P: [205  92 108 109 121 149 196  94 102 192  69 161  71 132 111 109 116 175
 133 108 148 161 128 128 151 133]
R: [110 120 130 103 145 123 140 169 131 115 135 121 110 131 124 164 117 114
 129 171 129 146 159 111  85 102]
Q: [130 116  90 123 122 131 123 114 188  99 120 149 143 101 158 112 114 123
 151  93 118 103 106 151 162  91]
D: [111  91 114 131 163 152  97  61 116 114 204 109  90 121 126 226 183  94
  74 140 101 156 180 111  92 166]
B: [120 123 111 169 110 159 145 114 124 165 131 135 129  85 131 121 110 171
 130 146 129 102 103 115 117 140]
V: [145 129 102 169 123 131 110 120 140 146 102 121 110 114 131 130  85 129
 159 117 111 171 135 115 124 164]
L: [123 130 131 111 146 102 103 110 140 121 159  85 145 120 117 135 171 110
 169 131 115 129 114 124 129 164]
X: [ 84 140 157 116 146  99  91  99 170  87 223  73 149 111 113 154 176 105
 168 154 117 108 120 150 148 155]
T: [106 152 123 120 188 101 158 130 118 143 114  93 103 112  90 122 123 114
 151  99 131 123 162  91 149 116]
Y: [161 137 117 116 107 132 139 161 150 107  56 197 110 149  93  92  85 129
 154 101 146 127  85 111 125 125]
H: [146 151 127 100 150 118 131 149 101 133  89 123 114 137 106 126 100 129
 135  95 157 101 137  81 137 119]
order: [183 121 180  97 140 111  90  61 204 116  92 111  91 114 226 166 109 126
 156 114 101 152  94  74 163 131]
D
order: [140 117 115 103 102 129 146 130 171 110 121 131  85 129 135 131 165 124
 114 145 159 110 169 111 123 120]
B
order: [ 85 102 102 110 110 111 114 115 117 120 121 123 124 129 129 130 131 131
 135 140 145 146 159 164 169 171]
V
order: [ 85 129 159 117 111 171 135 115 124 164 145 129 102 169 123 131 110 120
 140 146 102 121 110 114 131 130]
V
order: [ 85 102 103 110 110 111 114 115 117 120 121 123 124 129 129 130 131 131
 135 140 145 146 159 165 169 171]
B
order: [ 90  91  93  99 101 103 106 112 114 114 116 118 120 122 123 123 123 130
 131 143 149 151 152 158 162 188]
T
order: [ 91 162 151 106 103 118  93 151 123 114 112 158 101 143 149 120  99 188
 114 123 131 122 123  90 116 130]
Q

F: [197 117 123 156  39 116  59 109 122 141 126]
C: [ 55 132 129  34 182 127  95 109 154  94 131]
A: [ 97 148 125 160 117 110 149 137 110 177 103]
N: [127 130 182  94 109  34 132 129 154  95  55]
W: [ 87 119 143 107  99 106 118  97  66  91 106]
M: [ 87 119 143 107  99 167 118  97  66  91 106]
G: [112 168 146 107 127 151  81 113 141 100 150]
U: [167 183 129 140  85 122 133 144 137 173 118]
S: [116 114 136 116 103 144  68 131 146 168 108]
order: [ 34  55  94  95 109 127 129 131 132 154 182]
C
order: [141 100 150 112 168 146 107 127 151  81 113]
G

sizo: [ 93 122  53 129 138 160 184 127]
fus: [113 132  65 138 137 193 226 174]
sav: [ 96 115  71 145 117 144 135 127]
depi: [167 133 123 109 142 157 151 140]
Vusu: [167 133 123 109 125 161 154 134]
migad: [226 132 137  65 113 137 193 174]
regu: [144 145  71  97 117 135 115 127]
bired: [151 157 109 123 167 142 132 140]
bos: [146 166 141 119 141 145 140 170]
vum: [113 138  86 107 159 164 224 175]
order: [174 113 132  65 138 137 193 226]
fus
order: [184 127  93 122  53 129 138 160]
sizo
order: [127 135 144 117 145  71 115  96]
sav
order: [157 109 140 133 142 123 151 167]
depi
order: [140 132 142 167 123 109 157 151]
bired

ges: [161 185 123 130 179  82  83 175  72 146 129 123 162 124 142 124  93 197
 102 151 143 131 130]
nuvu: [129 123 175 102 143 125  82 161 142 185  83 123  93 151 197 131 130 162
  72 179 146 130 124]
kora: [ 82 185 175 162 123 143  72 146 161 102  93  83 197 151 130 124 122 130
 131 142 129 179 124]
Bef: [143  73 146 130 124 123  82 124  83 129  93 185 162 123 102 151 179 142
 175 130 197 161 131]
lam: [ 81 191 164 138 177 114 106 142 158 158 152 121  85  95  91 126 141 139
 156 150 101 169 159]
order: [ 72  82  83  93 102 122 123 124 124 129 130 130 131 142 143 146 151 161
 162 175 179 185 197]
kora
order: [151  93 146 130 130 161 124 143 179  72  82 131 102 142 197 123 123 185
 124 175 129 162  83]
ges
order: [130 131 143 151 102 197  93 124 142 124 162 123 129 146  72 175  83  82
 179 130 123 185 161]
ges
order: [175 123 129  93 123 124 124 197 130 102 146 185 161 179  82 143 162 131
 142  72 151 130  83]
ges
order: [ 72  82  83  93 102 123 123 124 124 129 130 130 131 142 143 146 151 161
 162 175 179 185 197]
ges

E: [125 128 230 231 231 128 230 130 129 127 129 128 126 126 233 231 231]
J: [127 127 126 126 130 232 233 230 127 129 231 230 231 128 129 230 128]
Z: [231 125 129 231 231 232 233 126 128 128 230 126 129 128 127 130 230]
order: [128 127 127 126 126 130 232 233 230 127 129 231 230 231 128 129 230]
J
order: [231 125 128 230 231 231 128 230 130 129 127 129 128 126 126 233 231]
E
order: [230 130 127 128 129 126 230 128 128 126 233 232 231 231 129 125 231]
Z
order: [231 231 233 126 126 128 129 127 129 130 230 128 231 231 230 128 125]
E
order: [129 232 127 233 126 230 127 129 230 128 128 126 230 130 231 127 231]
J
order: [128 232 230 231 127 129 230 126 128 130 129 231 128 125 231 233 126]
Z

Bof: [177 115  85  83 168  73 125 166  95  82 154  69  67 166 110  90 106 114
 114 121  60 105 155 112 110]
gizo: [121 106  67 110 168 154 114 178 112 125  95  82  60 115 155  85 105  73
 166  69 166  90  83 110 114]
dadop: [ 97  69 102 113  85  87  78 102  98 176  60 101 173  87  82 108  96 166
 118 140  88 108  87  76  59]
Fafif: [107 152  92  99 123 124 123 153 126  87 159  90  78 115 120  97  98  92
  77 110 117 115 161 149 157]
Dugip: [168 114  82 112 155  67 110 177 105 121 115  83 114 166 110  95 166  60
 154 106  85  69  91 125  73]
vedin: [115 152  91 120 123 107 126 161 110 149 117 115  77  87 159  92 123 157
  99 124  78  97  98  92 153]
sedil: [105 176  97  76  99  69  54 146 115  55 133  59 179 193  92 116 115 116
 101 114  36 108 112 170 132]
order: [ 60  67  69  73  82  83  85  90  95 105 106 110 110 112 114 114 115 121
 125 154 155 166 166 168 178]
gizo
order: [120  97  98  92  77 110 117 115 161 149 157 107 152  92  99 123 124 123
 153 126  87 159  90  78 115]
Fafif
order: [110 112 155 105  60 121 114 114 106  90 110 166  67  69 154  82  95 166
 125  73 168  83  85 115 177]
Bof
order: [ 77  78  87  90  92  92  97  98  99 107 110 115 115 117 120 123 123 124
 126 149 152 153 157 159 161]
Fafif
order: [ 73 125  91  69  85 106 154  60 166  95 110 166 114  83 115 121 105 177
 110  67 155 112  82 114 168]
Dugip
order: [105 154  90 110 125  73 114 106 166 114 115  67 166  85 110 168  82  83
 155 121 112 177  69  60  95]
Bof

